Below are the code and all the weights of a small trained network. Each question names an input and a target symbol and asks about switching units off, where a switched-off unit gives its printed mean instead of its output.

import numpy as np


def w(rows, s, z=0):
    codes = np.array(rows[::2]) - 128.0
    scale = np.full(codes.shape[1], s)
    scale[-1] = z or s
    return codes * scale


def norm(h):
    return h / np.sqrt((h * h).mean(-1, keepdims=True) + 1e-5)


def f(y):
    return y / 2 * (1 + np.tanh(0.7978845608 * (y + 0.044715 * y**3)))


def softmax(a):
    e = np.exp(a - a.max(-1, keepdims=True))
    return e / e.sum(-1, keepdims=True)


def log_softmax(a):
    a = a - a.max(-1, keepdims=True)
    return a - np.log(np.exp(a).sum(-1, keepdims=True))


def net(x, mask):
    ids = ['αβγζημξπσψω'.index(c) for c in x.split()]
    T = len(ids)
    res = E[ids] + P[:T]
    r = norm(res)
    for j in range(2):
        rows = slice(2 * j, 2 * j + 2)
        q, k, v = (r @ M[0][rows].T for M in (Q, K, V))
        z = softmax(np.where(np.tri(T) > 0, q @ k.T / 2**0.5, -1e9)) @ v
        o = O[0][rows]
        res = res + np.where(mask[j], z, o[:, -1]) @ o[:, :-1]
    y = f(norm(res) @ A[0][:, :-1].T + A[0][:, -1])
    res = res + np.where(mask[2:10], y, B[0][:, -1]) @ B[0][:, :-1]
    return log_softmax(norm(res)[-1] @ U[:, :-1].T + U[:, -1])


Q, K, V, O, A, B = {}, {}, {}, {}, {}, {}
E = w([
[38,155,158,146],'α',
[4,99,148,158],'β',
[133,176,211,194],'γ',
[130,99,187,178],'ζ',
[62,144,160,157],'η',
[47,129,156,155],'μ',
[184,95,181,182],'ξ',
[100,119,160,156],'π',
[31,142,191,180],'σ',
[58,125,170,171],'ψ',
[163,89,155,192],'ω',
],0.0045)
P = w([
[197,93,79,104],'0',
[161,137,192,239],'1',
[135,42,201,12],'2',
[158,205,152,27],'3',
[157,142,179,248],'4',
[139,50,187,52],'5',
[161,203,145,29],'6',
[155,142,166,253],'7',
[113,39,122,93],'8',
],0.0057)
Q[0] = w([
[89,113,121,9],'head 0',
[147,108,160,106],'head 0',
[185,111,205,88],'head 1',
[179,112,193,172],'head 1',
],0.013)
K[0] = w([
[79,129,248,102],'head 0',
[118,89,217,182],'head 0',
[109,134,204,231],'head 1',
[114,30,136,193],'head 1',
],0.011)
V[0] = w([
[247,48,101,120],'head 0',
[65,146,3,2],'head 0',
[128,64,133,205],'head 1',
[155,45,10,63],'head 1',
],0.0045)
O[0] = w([
[151,156,59,62,193],'head 0',
[2,126,61,175,6],'head 0',
[102,140,59,198,251],'head 1',
[183,116,165,164,2],'head 1',
],0.0087,0.0034)
A[0] = w([
[116,124,148,131,4],'neuron 0',
[192,62,124,94,167],'neuron 1',
[182,86,121,123,18],'neuron 2',
[79,155,211,170,93],'neuron 3',
[156,131,195,80,141],'neuron 4',
[210,123,147,117,218],'neuron 5',
[156,1,196,89,160],'neuron 6',
[54,128,102,123,64],'neuron 7',
],0.0097,0.0035)
B[0] = w([
[105,225,95,178,105],'neuron 0',
[30,144,167,175,184],'neuron 1',
[72,223,140,253,124],'neuron 2',
[205,77,126,162,173],'neuron 3',
[63,112,97,235,207],'neuron 4',
[85,105,158,71,215],'neuron 5',
[158,70,24,129,253],'neuron 6',
[7,142,106,115,131],'neuron 7',
],0.0066,0.0053)
U = w([
[31,49,88,109,175],'α',
[144,48,66,194,200],'β',
[58,132,242,147,119],'γ',
[154,170,194,57,211],'ζ',
[97,207,69,153,25],'η',
[93,170,68,169,3],'μ',
[78,186,93,10,163],'ξ',
[182,214,7,108,55],'π',
[231,61,211,172,101],'σ',
[244,166,91,150,159],'ψ',
[191,114,132,36,177],'ω',
],0.014,0.0026)

Each question gives the input, a string of symbols that net reads in full, and the target symbol t.
The units are the heads (2 rows each of Q, K, V and O) and the neurons (one row each of A and B). Each row of codes is followed by its name. A weight is (code - 128) times the scale printed after its matrix; where a second scale follows, it is the last column's (O, A, B and U).
mask holds one flag per unit, heads first, then neurons. A switched-off unit (its flag False) gives its mean, the last column of its rows in O or B, instead of its output. The means were averaged over made-up inputs and are rounded, as every weight is.
A unit's drop is (log p(t) with every unit on - log p(t) with that unit switched off) / (log p(t) with every unit on - log p(t) with every unit switched off).
The circuit of an input: a set's keep is (log p(t) with only the set's units on - log p(t) with every unit switched off) / (log p(t) with every unit on - log p(t) with every unit switched off). Starting from all 10 units, units are removed one at a time, each time the one whose removal leaves the highest keep (on an exact tie, the one counted first), for as long as the keep stays at least 0.8.
circuit, biggest first: the units of the circuit, biggest drop first
unit that matters most: the unit with the biggest drop
k most important neurons: the k neurons with the biggest drops, biggest first
which heads matter: for each layer, one digit per head in row order, 1 if its drop is at least 0.15 and else 0, layers parted by /
drop when u is switched off: that unit's drop, to one decimal
input ψ π σ ω, target γ: which heads matter => 10
input σ σ γ η σ π π π, target σ: which heads matter => 00
input σ ζ ω α π σ α, target γ: circuit, biggest first => [neuron 6; head 0]
input ψ ψ ω σ π ζ σ ψ, target ψ: which heads matter => 11
input π π π γ α ψ α ψ, target π: circuit, biggest first => [head 0; neuron 4]
input σ σ η η ζ, target σ: which heads matter => 00
input α π π σ σ ψ ψ α, target α: circuit, biggest first => [head 0]
input ζ ω σ μ σ ζ ζ μ, target ζ: which heads matter => 10
input ζ π π ψ ζ, target ζ: circuit, biggest first => [head 0; neuron 6; neuron 5]
input σ η σ π σ σ, target β: circuit, biggest first => [head 0; neuron 6]
input ψ σ ζ γ σ ζ σ γ, target ψ: circuit, biggest first => [head 0; neuron 6; neuron 4; neuron 1]
input ξ η σ ψ π, target ξ: 3 most important neurons => [neuron 5; neuron 3; neuron 6]
input γ α π ψ π ξ σ γ, target γ: 3 most important neurons => [neuron 6; neuron 5; neuron 3]
input γ π σ γ γ σ σ, target γ: circuit, biggest first => [head 0]
input π β β γ, target ζ: 2 most important neurons => [neuron 6; neuron 1]
input ψ σ β π σ, target ψ: 2 most important neurons => [neuron 4; neuron 1]
input β γ γ β β σ ψ, target γ: 2 most important neurons => [neuron 6; neuron 4]
input ζ μ σ ξ ξ, target ζ: 3 most important neurons => [neuron 6; neuron 5; neuron 4]
input σ σ η ω μ, target σ: drop when head 0 is switched off => 0.1
input ψ π η ζ σ σ π γ, target ψ: drop when neuron 6 is switched off => 0.2
input π σ σ γ ζ, target π: drop when neuron 5 is switched off => 0.1
input ψ β μ ζ σ π ζ α, target ψ: unit that matters most => head 1
